Below are the code and all the weights of a small trained network. Each question names an input and a class and asks about switching units off, where a switched-off unit gives its printed mean instead of its output.

import numpy as np


def w(rows, s, z=0):
    codes = np.array(rows[::2]) - 128.0
    scale = np.full(codes.shape[1], s)
    scale[-1] = z or s
    return codes * scale


def f(y):
    return np.maximum(y, 0)


def log_softmax(a):
    a = a - a.max(-1, keepdims=True)
    return a - np.log(np.exp(a).sum(-1, keepdims=True))


def net(x, mask):
    res = np.array(x, float).reshape(1, 5) / 4 @ E
    y = f(res @ A[0][:, :-1].T + A[0][:, -1])
    res = res + np.where(mask, y, B[0][:, -1]) @ B[0][:, :-1]
    return log_softmax(res[-1] @ U[:, :-1].T + U[:, -1])


A, B = {}, {}
E = w([
[153,148,151,51],'x0',
[197,159,104,147],'x1',
[60,160,160,155],'x2',
[124,184,217,211],'x3',
[127,2,195,131],'x4',
],0.0091)
A[0] = w([
[177,105,155,116,172],'n1',
[162,166,113,165,142],'n2',
[119,172,150,135,106],'n3',
[67,132,172,72,139],'n4',
[74,90,211,124,153],'n5',
[114,110,165,156,1],'n6',
[187,69,77,9,94],'n7',
[48,65,124,155,158],'n8',
[213,65,157,141,140],'n9',
[138,220,160,137,146],'n10',
[204,159,133,144,115],'n11',
[148,18,66,123,196],'n12',
[136,191,167,65,163],'n13',
[136,98,64,173,129],'n14',
[129,155,102,167,30],'n15',
[50,198,128,85,153],'n16',
],0.016,0.0052)
B[0] = w([
[110,81,150,131,178],'n1',
[165,171,158,129,179],'n2',
[159,113,109,103,166],'n3',
[132,74,70,112,185],'n4',
[140,60,122,204,221],'n5',
[156,132,109,187,151],'n6',
[30,114,132,8,255],'n7',
[123,201,104,200,209],'n8',
[37,99,165,143,206],'n9',
[200,168,106,76,216],'n10',
[141,193,159,101,178],'n11',
[101,232,3,88,245],'n12',
[81,127,127,57,198],'n13',
[103,190,73,111,168],'n14',
[169,100,155,131,149],'n15',
[89,30,82,145,210],'n16',
],0.024,0.012)
U = w([
[124,124,72,40,142],'0',
[94,91,169,216,167],'1',
[1,152,153,45,183],'2',
[88,83,234,64,111],'3',
[188,220,176,32,134],'4',
[165,119,124,57,52],'5',
[57,192,105,156,141],'6',
[125,119,207,87,2],'7',
],0.0083,0.0056)

Each question gives the input, the list of numbers given to net, and the class t.
The units are the neurons (one row each of A and B). Each row of codes is followed by its name. A weight is (code - 128) times the scale printed after its matrix; where a second scale follows, it is the last column's (A, B and U).
mask holds one flag per neuron, in row order. A switched-off neuron (its flag False) gives its mean, the last column of its row in B, instead of its output. The means were averaged over made-up inputs and are rounded, as every weight is.
A unit's drop is (log p(t) with every unit on - log p(t) with that unit switched off) / (log p(t) with every unit on - log p(t) with every unit switched off).
The circuit of an input: a set's keep is (log p(t) with only the set's units on - log p(t) with every unit switched off) / (log p(t) with every unit on - log p(t) with every unit switched off). Starting from the 12 units with the biggest drops (on a tie, the unit counted first), units are removed one at a time, each time the one whose removal leaves the highest keep (on an exact tie, the one counted first), for as long as the keep stays at least 0.8.
units of the circuit, in order: the units of the circuit, biggest drop first
most important unit: the unit with the biggest drop
top k neurons: the k neurons with the biggest drops, biggest first
drop when u is switched off: that unit's drop, to one decimal
input [4,-8,4,-4,8], class 6: most important unit -> n8
input [-1,-6,5,5,-4], class 0: units of the circuit, in order -> [n10, n9]
input [-3,-1,8,6,-7], class 5: top 2 neurons -> [n16, n12]
input [-7,3,1,-4,-3], class 6: top 2 neurons -> [n7, n10]
input [-6,-8,3,5,-7], class 0: top 2 neurons -> [n10, n16]
input [5,-3,7,1,1], class 1: units of the circuit, in order -> [n12, n7]
input [-7,1,8,-5,-6], class 0: top 2 neurons -> [n16, n9]
input [-2,-1,5,4,-5], class 5: top 2 neurons -> [n16, n12]
input [-1,6,-4,7,4], class 1: top 2 neurons -> [n7, n12]
input [-7,-2,-6,-7,-8], class 2: top 2 neurons -> [n7, n10]
input [-4,-2,0,1,-1], class 6: top 2 neurons -> [n7, n5]
input [-8,-5,7,-6,-8], class 6: top 2 neurons -> [n7, n8]
input [-4,5,1,0,1], class 6: top 3 neurons -> [n7, n10, n13]
input [6,-6,3,1,8], class 1: units of the circuit, in order -> [n5]
input [-5,2,-3,-8,-8], class 2: top 2 neurons -> [n7, n10]
input [3,1,7,-4,4], class 0: top 2 neurons -> [n9, n4]
input [-1,1,-4,-8,8], class 2: drop when n7 is switched off -> 0.2
input [1,-2,3,-1,1], class 1: drop when n12 is switched off -> 0.2
input [-1,-8,1,-5,3], class 6: drop when n8 is switched off -> 0.8
input [-6,2,6,-4,-5], class 0: units of the circuit, in order -> [n9]
